Below are the code and all the weights of a small trained network. Each question names an input and a class and asks about switching units off, where a switched-off unit gives its printed mean instead of its output.

import numpy as np


def w(rows, s, z=0):
    codes = np.array(rows[::2]) - 128.0
    scale = np.full(codes.shape[1], s)
    scale[-1] = z or s
    return codes * scale


def norm(h):
    return h / np.sqrt((h * h).mean(-1, keepdims=True) + 1e-5)


def f(y):
    return y / 2 * (1 + np.tanh(0.7978845608 * (y + 0.044715 * y**3)))


def log_softmax(a):
    a = a - a.max(-1, keepdims=True)
    return a - np.log(np.exp(a).sum(-1, keepdims=True))


def net(x, mask):
    res = np.array(x, float).reshape(1, 4) / 4 @ E
    u = 0
    for l in range(2):
        y = f(norm(res) @ A[l][:, :-1].T + A[l][:, -1])
        res = res + np.where(mask[u : u + 4], y, B[l][:, -1]) @ B[l][:, :-1]
        u += 4
    return log_softmax(norm(res)[-1] @ U[:, :-1].T + U[:, -1])


A, B = {}, {}
E = w([
[110,171,94,203,172,71,139,117,131],'x0',
[122,66,83,203,22,77,101,154,192],'x1',
[132,140,161,144,107,89,23,116,86],'x2',
[114,142,180,120,135,143,159,116,254],'x3',
],0.0083)
A[0] = w([
[51,182,165,130,149,110,128,50,210,36],'L0N0',
[158,2,99,174,125,136,130,232,87,4],'L0N1',
[119,65,127,87,29,230,121,141,157,12],'L0N2',
[151,156,205,85,195,238,169,126,174,237],'L0N3',
],0.0061,0.0017)
B[0] = w([
[143,171,54,81,225,30,51,115,4,171],'L0N0',
[85,113,205,69,210,149,179,94,81,167],'L0N1',
[146,79,107,85,112,47,17,203,241,178],'L0N2',
[56,207,219,210,139,254,207,16,144,254],'L0N3',
],0.0059,0.006)
A[1] = w([
[121,137,112,170,61,81,96,182,207,76],'L1N0',
[135,205,97,192,177,45,223,128,166,243],'L1N1',
[98,18,107,187,74,65,122,179,181,205],'L1N2',
[98,222,151,82,158,254,183,88,179,248],'L1N3',
],0.007,0.0015)
B[1] = w([
[161,125,126,131,141,184,114,152,247,174],'L1N0',
[131,65,124,89,108,88,62,144,97,201],'L1N1',
[168,115,155,116,150,184,159,60,152,208],'L1N2',
[141,194,178,157,70,192,141,76,95,254],'L1N3',
],0.012,0.0092)
U = w([
[130,202,166,160,91,189,139,57,123,207],'0',
[173,82,122,101,126,136,114,127,248,200],'1',
[106,127,93,114,130,63,108,148,49,179],'2',
[95,181,107,135,124,102,156,191,169,2],'3',
],0.013,0.0034)

Each question gives the input, the list of numbers given to net, and the class t.
The units are the neurons (one row each of A and B). Each row of codes is followed by its name. A weight is (code - 128) times the scale printed after its matrix; where a second scale follows, it is the last column's (A, B and U).
mask holds one flag per neuron, layer by layer. A switched-off neuron (its flag False) gives its mean, the last column of its row in B, instead of its output. The means were averaged over made-up inputs and are rounded, as every weight is.
A unit's drop is (log p(t) with every unit on - log p(t) with that unit switched off) / (log p(t) with every unit on - log p(t) with every unit switched off).
The circuit of an input: a set's keep is (log p(t) with only the set's units on - log p(t) with every unit switched off) / (log p(t) with every unit on - log p(t) with every unit switched off). Starting from all 8 units, units are removed one at a time, each time the one whose removal leaves the highest keep (on an exact tie, the one counted first), for as long as the keep stays at least 0.8.
units of the circuit, in order: the units of the circuit, biggest drop first
unit that matters most: the unit with the biggest drop
k most important neurons: the k neurons with the biggest drops, biggest first
top k neurons in layer l: the k neurons of layer l with the biggest drops, biggest first
drop of u: that unit's drop, to one decimal
input [-2,8,3,-3], class 1: units of the circuit, in order	[L1N3]
input [-7,-1,1,-4], class 2: units of the circuit, in order	[L1N3 L1N2 L0N3]
input [5,-1,-3,2], class 2: top 3 neurons in layer 1	[L1N1 L1N2 L1N0]
input [4,2,0,8], class 2: units of the circuit, in order	[L0N0 L1N1 L1N2]
input [4,-3,5,0], class 2: units of the circuit, in order	[L0N3 L1N3]
input [-7,0,-4,-6], class 2: units of the circuit, in order	[L1N3 L0N3 L1N2]
input [7,-3,0,3], class 2: 2 most important neurons	[L0N0 L1N1]
input [8,6,-7,-5], class 1: top 2 neurons in layer 0	[L0N3 L0N0]
input [-4,1,5,-4], class 2: top 2 neurons in layer 1	[L1N3 L1N0]
input [-4,7,1,-6], class 1: drop of L1N3	0.4
input [4,3,4,-1], class 1: drop of L1N3	0.3
input [8,-7,8,-1], class 2: drop of L0N3	0.2
input [-3,2,6,-6], class 2: drop of L1N3	0.5
input [6,1,2,6], class 2: unit that matters most	L0N0
